Below are the code and all the weights of a small trained network. Each question names an input and a class and asks about switching units off, where a switched-off unit gives its printed mean instead of its output.

import numpy as np


def w(rows, s, z=0):
    codes = np.array(rows[::2]) - 128.0
    scale = np.full(codes.shape[1], s)
    scale[-1] = z or s
    return codes * scale


def f(y):
    return np.maximum(y, 0)


def log_softmax(a):
    a = a - a.max(-1, keepdims=True)
    return a - np.log(np.exp(a).sum(-1, keepdims=True))


def net(x, mask):
    res = np.array(x, float).reshape(1, 6) / 4 @ E
    y = f(res @ A[0][:, :-1].T + A[0][:, -1])
    res = res + np.where(mask, y, B[0][:, -1]) @ B[0][:, :-1]
    return log_softmax(res[-1] @ U[:, :-1].T + U[:, -1])


A, B = {}, {}
E = w([
[156,181,107,143,239,114,15],'x0',
[63,225,114,178,84,80,115],'x1',
[113,85,10,102,125,89,119],'x2',
[155,121,108,162,94,149,106],'x3',
[223,189,118,80,87,87,128],'x4',
[161,173,76,168,204,169,207],'x5',
],0.013)
A[0] = w([
[135,109,188,150,104,115,69,100],'neuron 1',
[81,109,135,151,143,183,108,56],'neuron 2',
[66,86,141,159,147,173,112,73],'neuron 3',
[141,133,81,146,184,114,82,123],'neuron 4',
[218,194,129,66,75,101,134,95],'neuron 5',
[90,169,99,139,115,94,110,95],'neuron 6',
[116,91,4,115,130,65,117,80],'neuron 7',
[71,212,146,193,100,94,143,66],'neuron 8',
[210,168,118,76,108,73,135,37],'neuron 9',
[90,160,109,142,104,98,133,71],'neuron 10',
[87,105,98,157,149,136,141,108],'neuron 11',
[135,141,144,124,113,92,116,45],'neuron 12',
[134,186,122,134,166,137,191,143],'neuron 13',
[79,107,139,169,126,168,116,74],'neuron 14',
[108,169,112,150,122,91,102,32],'neuron 15',
[104,100,58,98,68,133,201,190],'neuron 16',
[137,113,113,135,184,93,34,44],'neuron 17',
[150,146,136,167,177,110,101,61],'neuron 18',
[152,166,131,118,181,140,70,17],'neuron 19',
[75,116,118,140,137,147,107,10],'neuron 20',
[134,151,96,144,146,158,193,6],'neuron 21',
[151,187,214,174,148,152,112,111],'neuron 22',
[119,166,53,130,158,162,163,80],'neuron 23',
[83,90,129,163,154,129,120,68],'neuron 24',
[149,138,199,164,95,155,170,126],'neuron 25',
[171,167,124,168,163,184,175,186],'neuron 26',
[84,92,168,68,51,92,40,78],'neuron 27',
[110,95,158,86,116,97,73,100],'neuron 28',
[182,71,165,109,171,146,128,119],'neuron 29',
[170,71,122,49,159,178,109,79],'neuron 30',
],0.013,0.002)
B[0] = w([
[118,134,132,162,146,92,64,196],'neuron 1',
[186,186,93,115,165,104,169,181],'neuron 2',
[174,202,100,137,107,100,166,199],'neuron 3',
[110,108,200,155,79,140,164,214],'neuron 4',
[151,194,80,162,138,101,187,230],'neuron 5',
[154,94,63,64,110,195,137,195],'neuron 6',
[126,174,186,2,131,68,36,239],'neuron 7',
[169,68,93,112,119,234,124,225],'neuron 8',
[174,166,78,139,149,76,185,209],'neuron 9',
[178,61,117,109,105,228,128,184],'neuron 10',
[152,185,124,121,123,88,134,176],'neuron 11',
[152,126,103,142,164,137,122,159],'neuron 12',
[83,117,108,152,141,122,95,193],'neuron 13',
[136,185,109,118,137,101,169,182],'neuron 14',
[158,67,117,115,121,170,122,185],'neuron 15',
[92,96,211,124,63,100,156,229],'neuron 16',
[88,88,190,140,69,108,201,231],'neuron 17',
[100,113,157,155,67,120,167,185],'neuron 18',
[113,103,144,137,55,112,195,205],'neuron 19',
[142,177,72,125,131,105,146,168],'neuron 20',
[63,78,117,225,166,112,108,185],'neuron 21',
[152,157,189,37,139,112,76,212],'neuron 22',
[84,103,130,170,189,124,65,198],'neuron 23',
[175,197,60,106,130,118,199,180],'neuron 24',
[99,149,192,79,80,120,107,208],'neuron 25',
[55,99,122,137,222,76,71,207],'neuron 26',
[72,89,109,216,189,88,91,254],'neuron 27',
[104,111,103,178,162,112,90,196],'neuron 28',
[185,77,96,107,135,188,114,204],'neuron 29',
[190,86,82,108,118,209,114,204],'neuron 30',
],0.0092,0.016)
U = w([
[65,91,104,211,183,107,94,129],'0',
[85,81,222,153,54,127,247,80],'1',
[164,220,51,136,139,102,208,37],'2',
[163,59,76,92,125,240,132,68],'3',
[115,167,196,34,134,103,72,253],'4',
],0.015,0.0029)

Each question gives the input, the list of numbers given to net, and the class t.
The units are the neurons (one row each of A and B). Each row of codes is followed by its name. A weight is (code - 128) times the scale printed after its matrix; where a second scale follows, it is the last column's (A, B and U).
mask holds one flag per neuron, in row order. A switched-off neuron (its flag False) gives its mean, the last column of its row in B, instead of its output. The means were averaged over made-up inputs and are rounded, as every weight is.
A unit's drop is (log p(t) with every unit on - log p(t) with that unit switched off) / (log p(t) with every unit on - log p(t) with every unit switched off).
The circuit of an input: a set's keep is (log p(t) with only the set's units on - log p(t) with every unit switched off) / (log p(t) with every unit on - log p(t) with every unit switched off). Starting from the 12 units with the biggest drops (on a tie, the unit counted first), units are removed one at a time, each time the one whose removal leaves the highest keep (on an exact tie, the one counted first), for as long as the keep stays at least 0.8.
circuit, biggest first: the units of the circuit, biggest drop first
k most important neurons: the k neurons with the biggest drops, biggest first
drop when u is switched off: that unit's drop, to one decimal
input [6,-1,7,-5,-6,4], class 4: circuit, biggest first -> (neuron 7)
input [-3,8,-8,-5,-7,-7], class 3: 2 most important neurons -> (neuron 8; neuron 7)
input [-6,-4,7,-1,-4,-6], class 4: 3 most important neurons -> (neuron 7; neuron 17; neuron 16)
input [1,-7,-4,-4,-6,-2], class 3: 4 most important neurons -> (neuron 29; neuron 30; neuron 5; neuron 9)
input [-7,-1,-7,-8,4,-7], class 0: 2 most important neurons -> (neuron 27; neuron 7)
input [-4,0,8,4,3,-6], class 4: 2 most important neurons -> (neuron 7; neuron 16)
input [-1,-3,5,-5,5,-1], class 2: 4 most important neurons -> (neuron 9; neuron 5; neuron 22; neuron 25)
input [5,2,-4,7,-1,2], class 1: circuit, biggest first -> (neuron 19; neuron 18)
input [1,-1,-7,-7,-5,6], class 4: 2 most important neurons -> (neuron 22; neuron 27)
input [5,-2,5,8,-6,4], class 2: 3 most important neurons -> (neuron 16; neuron 24; neuron 2)
input [-2,-4,-4,8,-2,0], class 3: 2 most important neurons -> (neuron 7; neuron 29)
input [-3,4,-8,2,1,5], class 4: 2 most important neurons -> (neuron 22; neuron 25)
input [-6,7,-4,-4,5,-4], class 3: 2 most important neurons -> (neuron 8; neuron 17)
input [-4,-2,5,-2,-5,7], class 0: circuit, biggest first -> (neuron 21)
input [-2,-1,6,-7,-2,-5], class 4: 2 most important neurons -> (neuron 7; neuron 21)
input [7,0,-1,3,5,6], class 1: 2 most important neurons -> (neuron 19; neuron 4)
input [1,6,3,6,-5,1], class 3: drop when neuron 8 is switched off -> 0.5
input [4,-1,0,0,-6,1], class 2: drop when neuron 29 is switched off -> 0.0
input [5,3,5,-5,-3,3], class 1: drop when neuron 22 is switched off -> 0.2
input [-1,4,7,7,2,8], class 0: circuit, biggest first -> (neuron 23)
